Here is a tiny trained network, its code and every weight. The questions are about switching its units off for an input and a class, where a switched-off unit gives its printed mean instead of its output.

import numpy as np


def w(rows, s, z=0):
    codes = np.array(rows[::2]) - 128.0
    scale = np.full(codes.shape[1], s)
    scale[-1] = z or s
    return codes * scale


def f(y):
    return np.maximum(y, 0)


def log_softmax(a):
    a = a - a.max(-1, keepdims=True)
    return a - np.log(np.exp(a).sum(-1, keepdims=True))


def net(x, mask):
    res = np.array(x, float).reshape(1, 4) / 4 @ E
    y = f(res @ A[0][:, :-1].T + A[0][:, -1])
    res = res + np.where(mask, y, B[0][:, -1]) @ B[0][:, :-1]
    return log_softmax(res[-1] @ U[:, :-1].T + U[:, -1])


A, B = {}, {}
E = w([
[142,32,2,187,69],'x0',
[234,75,113,190,206],'x1',
[199,141,197,254,55],'x2',
[255,55,173,138,61],'x3',
],0.01)
A[0] = w([
[152,144,116,153,130,43],'neuron 1',
[165,184,180,104,48,155],'neuron 2',
[127,169,111,115,239,127],'neuron 3',
[176,3,92,165,124,134],'neuron 4',
[61,119,117,41,217,157],'neuron 5',
[125,97,152,244,160,166],'neuron 6',
[92,144,88,119,172,127],'neuron 7',
[119,95,117,89,243,90],'neuron 8',
[123,106,43,59,147,140],'neuron 9',
[41,108,151,56,126,253],'neuron 10',
[130,227,200,116,206,165],'neuron 11',
[173,195,177,199,156,157],'neuron 12',
[30,130,137,168,14,157],'neuron 13',
[196,2,71,190,148,126],'neuron 14',
[180,96,175,147,198,76],'neuron 15',
],0.011,0.0056)
B[0] = w([
[140,113,112,117,126,137],'neuron 1',
[66,141,163,70,116,195],'neuron 2',
[77,130,186,132,161,193],'neuron 3',
[197,117,93,110,94,231],'neuron 4',
[113,220,154,118,250,235],'neuron 5',
[189,174,181,66,124,197],'neuron 6',
[159,174,128,128,180,176],'neuron 7',
[104,177,145,119,167,187],'neuron 8',
[156,161,178,90,126,191],'neuron 9',
[139,193,47,92,189,227],'neuron 10',
[99,117,180,132,86,232],'neuron 11',
[189,52,245,180,107,200],'neuron 12',
[74,219,24,86,108,200],'neuron 13',
[250,128,133,80,82,249],'neuron 14',
[149,156,103,132,200,176],'neuron 15',
],0.011,0.016)
U = w([
[114,140,1,137,76,141],'0',
[112,43,112,192,166,4],'1',
[126,110,197,194,155,158],'2',
[253,146,109,112,104,236],'3',
[99,150,155,106,64,27],'4',
[182,114,108,168,174,3],'5',
[94,211,110,99,199,170],'6',
],0.014,0.0047)

Each question gives the input, the list of numbers given to net, and the class t.
The units are the neurons (one row each of A and B). Each row of codes is followed by its name. A weight is (code - 128) times the scale printed after its matrix; where a second scale follows, it is the last column's (A, B and U).
mask holds one flag per neuron, in row order. A switched-off neuron (its flag False) gives its mean, the last column of its row in B, instead of its output. The means were averaged over made-up inputs and are rounded, as every weight is.
A unit's drop is (log p(t) with every unit on - log p(t) with that unit switched off) / (log p(t) with every unit on - log p(t) with every unit switched off).
The circuit of an input: a set's keep is (log p(t) with only the set's units on - log p(t) with every unit switched off) / (log p(t) with every unit on - log p(t) with every unit switched off). Starting from the 12 units with the biggest drops (on a tie, the unit counted first), units are removed one at a time, each time the one whose removal leaves the highest keep (on an exact tie, the one counted first), for as long as the keep stays at least 0.8.
units of the circuit, in order: the units of the circuit, biggest drop first
k most important neurons: the k neurons with the biggest drops, biggest first
drop when u is switched off: that unit's drop, to one decimal
input [-2,2,-5,5], class 6: units of the circuit, in order => neuron 14
input [1,-8,6,-5], class 0: units of the circuit, in order => neuron 5; neuron 13
input [6,2,-3,-4], class 3: 3 most important neurons => neuron 14; neuron 13; neuron 2
input [-2,-4,8,6], class 4: 2 most important neurons => neuron 2; neuron 14
input [-1,-2,-1,5], class 4: units of the circuit, in order => neuron 14; neuron 5; neuron 10
input [4,1,-1,-3], class 3: 2 most important neurons => neuron 5; neuron 2
input [-5,-8,6,-2], class 4: 3 most important neurons => neuron 5; neuron 11; neuron 12
input [7,4,-2,-7], class 3: 2 most important neurons => neuron 14; neuron 13
input [1,6,7,-8], class 3: 2 most important neurons => neuron 6; neuron 5
input [1,-7,1,2], class 0: drop when neuron 5 is switched off => 0.5
input [-2,-5,5,-1], class 4: drop when neuron 5 is switched off => 0.8
input [-6,-5,6,-5], class 4: drop when neuron 8 is switched off => 0.1
input [-4,-3,4,-1], class 4: drop when neuron 14 is switched off => 0.0
